In the rows, 128 means zero.
Group and class of each row:
[116 123  75  37 135 124 111 163 117 139 133 111 147 135 115 136 155 131
 121  87  77 150 101 173 153 107 102 155 142  94 129  68]  <16>/Y
[108 110  76  89 167 113 132 148 124 128 130 113 116 142  88 102 121 139
  88  99 130 139 133 186 141 132 158 178 124 134 134 126]  <16>/H
[100 152 120  97 125 116  91 107 114 131 144  99 131 137  88 139 130 127
 117  96  83 161 115 185 122 102 159 155 135 123 175 103]  <13>/L
[ 90 149  97 103 118 132  97 100 106 133 147  76 133 143  79 138 111 126
 108 109 103 165  97 183 123  93 100 195 149 134 164  97]  <13>/T
[108 136 105  78 109 124 106 114 113 138 124 128 132 131  91 125 137 123
 116  93  71 153 105 210 133 117 119 162 132  99 157 111]  <13>/L
[ 78 152 108  78 111 133 101 110  98 134 149  79 143 145  95 147 125 125
 125 110  83 171 105 206 141  75 107 178 141  95 160 100]  <13>/T
[123 152 151  86 115 130  84 102 119 136 132 102 140 128 112 158 134 122
 132  98  88 157  92 158 133 105 136 130 125 108 163  56]  <13>/T
[125 113  91  62 136 126 116 150 110 129 140 107 137 138  73 139 136 137
  97  92 105 158 106 170 144 110 101 170 132  98 125  87]  <16>/Y
[117 127  68  59 125 111 124 145 101 138 137  90 131 131  59 139 138 136
 108  78  80 162  96 161 138 110  56 194 140  94 125  80]  <16>/Y
[134 155 133  76 113 131  84  96 120 132 132 126 118 127 101 169 139 127
 134  97  79 148  99 169 122 119 119 136 133  79 173  42]  <13>/T
[102 149 118 115 116 135 103  95 117 126 144  92 126 128 102 138 130 123
 111 111  91 162  96 184 111 108 103 198 133 111 157  86]  <13>/T
[100 135 126  91  83 119  98 136 109 130 130 109 131 121 124 142 137 123
 135  85  59 161  97 192 125  94  86 167 132  68 163  92]  <13>/L
[124 109 102  92 144 127 124 159 118 131 133 108 147 132 104 127 134 132
 108  97 115 149 128 190 147 108 122 168 136 112 158  99]  <16>/H
[130 144 125  90 136  95  91 116 114 147 134 132 149 121 110 132 146 125
 128  88  61 162 114 178 137 100 104 149 135  81 170  79]  <13>/L
[115 161 122  89 123 143  96  84 107 137 122  93 145 151  80 148 120 122
 113  88  85 160 105 180 118 104 114 151 135 106 158  72]  <13>/T
[120 108  79  63 136 104 126 170 119 115 146 110 130 137  89 141 150 140
 112  87 100 144 111 157 150 119  92 164 130  88 121  93]  <16>/Y
[120 122  87  65 134 122 109 144 122 123 134 115 124 133 135 156 150 126
 118  89 171 141  88 150 131 122  70 165 132  82 144  66]  <16>/Y
[ 99 122 123  76 111 121  88  93 112 133 134 106 141 135 110 162 134 130
 137  98  73 170 115 190 133 105 150 130 134  99 166  64]  <13>/T
[ 93 154  81  91 115 106 107  89 108 130 114 101 125 142  67 119 121 126
 107 100  78 148 105 207 128 120 118 159 138 122 158 109]  <13>/L
[ 93 123  66  41 143 113 102 144 104 135 152  78 136 150  96 138 139 127
 109  80  88 160 108 203 165 113 119 194 135  94 130  61]  <16>/H
[111 151 115  94 103 105  98 111 118 145 130 140 130 133 112 133 130 122
 131  81  69 158 105 194 143 112  99 173 132  99 169 110]  <13>/L
[100 143 122  90 113 115  94 117 115 128 145  83 135 140 126 113 140 132
 130 103  74 163 107 190 138  86 137 159 144 114 169  77]  <13>/L
[124 104 107  99 151 126 116 143 127 131 131 129 135 119 143 142 130 135
 130  92 114 143 118 166 142 108  87 190 123  93 149  96]  <16>/H
[115 113  63  49 137 119 124 182 115 131 133 113 127 140  76 114 131 137
  92  70  94 165  95 184 166 125 109 196 139 110 116 128]  <16>/Y
[137 109 104 112 140 134 116 142 125 124 115 120 126 119 114 116 125 132
  96  81 116 149 113 161 130 113 105 208 125 136 137  97]  <16>/H
[ 82 153 108  79  97 123  90 105 101 128 140  68 124 142  89 154 121 130
 118  98  62 170  87 220 128  95  90 196 145 101 175  77]  <13>/L
[142 113  78  66 126 113 125 188 142 123 123 121 110 130  99 151 158 129
 105  86  83 143 101 155 149 136 113 142 131  89 100  79]  <16>/Y
[ 84 157 121  95  93 122  87  95 106 145 147  59 144 149  67 153 119 130
 101 107  90 184  95 207 123  98 150 151 137 136 171  83]  <13>/T
[111 140  69  45 153 140 108 140 110 134 120  85 139 140  82 134 136 131
  91  80  90 160 103 199 154 103  96 211 143  96 145  64]  <16>/H
[ 97 136 112  47 129 117  65 103 111 132 159  89 146 142 116 162 144 136
 136  80  50 165 101 206 137  82 105 177 131  63 187  12]  <13>/L
[ 95 113  85  73 120 113 120 158 112 116 140  80 127 161  96 137 120 135
 110  93 103 163 113 185 143 120 120 175 131 113 125  90]  <16>/Y
[ 94 103  59  38 132 113 116 172 110 130 134  81 123 144  73 116 135 137
  92  69  94 160  87 222 159 110 139 224 135 119 136  81]  <16>/H
[122 163 126 122 138 133 102 106 111 115 138  94 138 125  80 126 140 123
 105 120  99 153 114 165 133  92 118 146 144 119 164  99]  <13>/T
[163 135 107  78 121 122 112 135 124 128 120 110 133 138  91 146 130 130
 111  80  99 151 118 146 131 133 100 137 118 101 116  77]  <16>/Y
[127 150 123  95  99  78  99 131 126 113 132 130 121 129 131 145 162 122
 135  73  49 141  99 156 138 123  82 120 128  75 152  77]  <13>/L
[124  94  90  77 135 117 122 177 123 122 120  91 122 120  82 119 137 132
  94  76 109 155 117 176 144 111 108 182 130 112 116  93]  <16>/H
[107 142 120  99  95  94 102 120 120 118 143 113 134 131  97 147 140 127
 146  79  72 160  99 163 125 109 104 141 122  93 165  79]  <13>/L
[116 120  75  64 150 128 111 147 111 136 130 107 134 133  67 135 140 133
  97 102 105 151 109 183 141 108  97 189 141  80 137  82]  <16>/H
[119 144 113  98 145 110  97 107 111 131 142  76 142 140  86 144 137 114
 114  90  89 168 119 179 125  94 113 144 131  96 170  46]  <13>/T
[100 164 108  76 135 123  85 104 123 128 142  80 133 144 116 115 138 127
 120 103  72 154 103 206 137  94 177 169 132 124 179  65]  <13>/L
[128 104  78  48 152 101 111 147 105 126 135 115 133 146  69 148 149 135
 111  76  85 162 123 191 136 109  99 161 131  49 151  57]  <16>/H
[113 132  68  57 127 129 112 155 113 134 139  51 139 158  50 144 134 135
  82  90 102 175  87 181 140  96  69 182 142 120 117  67]  <16>/Y

Group and class of each row:
[137 125  90 124 131 121 129 125 128 126 125 118 131 164 133 152 137 148
 116 146 150 122 118  90 124 119 156 120 128 122 125 128]  <97>/E
[128 112 139 122 144 140 156 107 106 121 143 121 124 104 128 133 142 145
 120 108 119 123 134 134 144 125 115 141 101 118 117 133]  <99>/K
[125 127 125 131 127 119 112 134 130 111 132 133 116 136 123 116 116 121
 117 125 128 100 134 130 137 137 147 149 141 129 179 134]  <89>/B
[137 123 145 120 131 131 186 121 109 117 110 132 141 152 109  93 154 168
 104 120 128 134 141 140 147 114 129 133  85 102 132 136]  <99>/K
[135 122 109 131 123 109 108 133 131 134 120 130 119 155 136 152 124 141
 116 145 135 115 124  89 129 123 142 134 128 133 146 124]  <97>/U
[126 102 144 136 131 142 105 138 111  67 135 137 112 142 125 136 109 103
 111 121 122  97 135 121 131 129 168 164 141 132 187 135]  <89>/R
[141 102 147 160 178 116 104 119 172 132 136 125 137 144 146 164 121 153
 126 147 141 141 132  80 132 111 134 129 122 131 104 119]  <97>/J
[124 129 113 111 134 183 195 113 101  72 113  97 152 153 100 108 154 137
  92 114 133 118 134 113 142 126 153 145  85 103 127 136]  <99>/F
[135 136 102 121 129 117 131 129 120 118 141 125 126 138 117 109 112 126
 121 133 131  93 122 137 131 129 154 137 142 132 167 131]  <89>/B
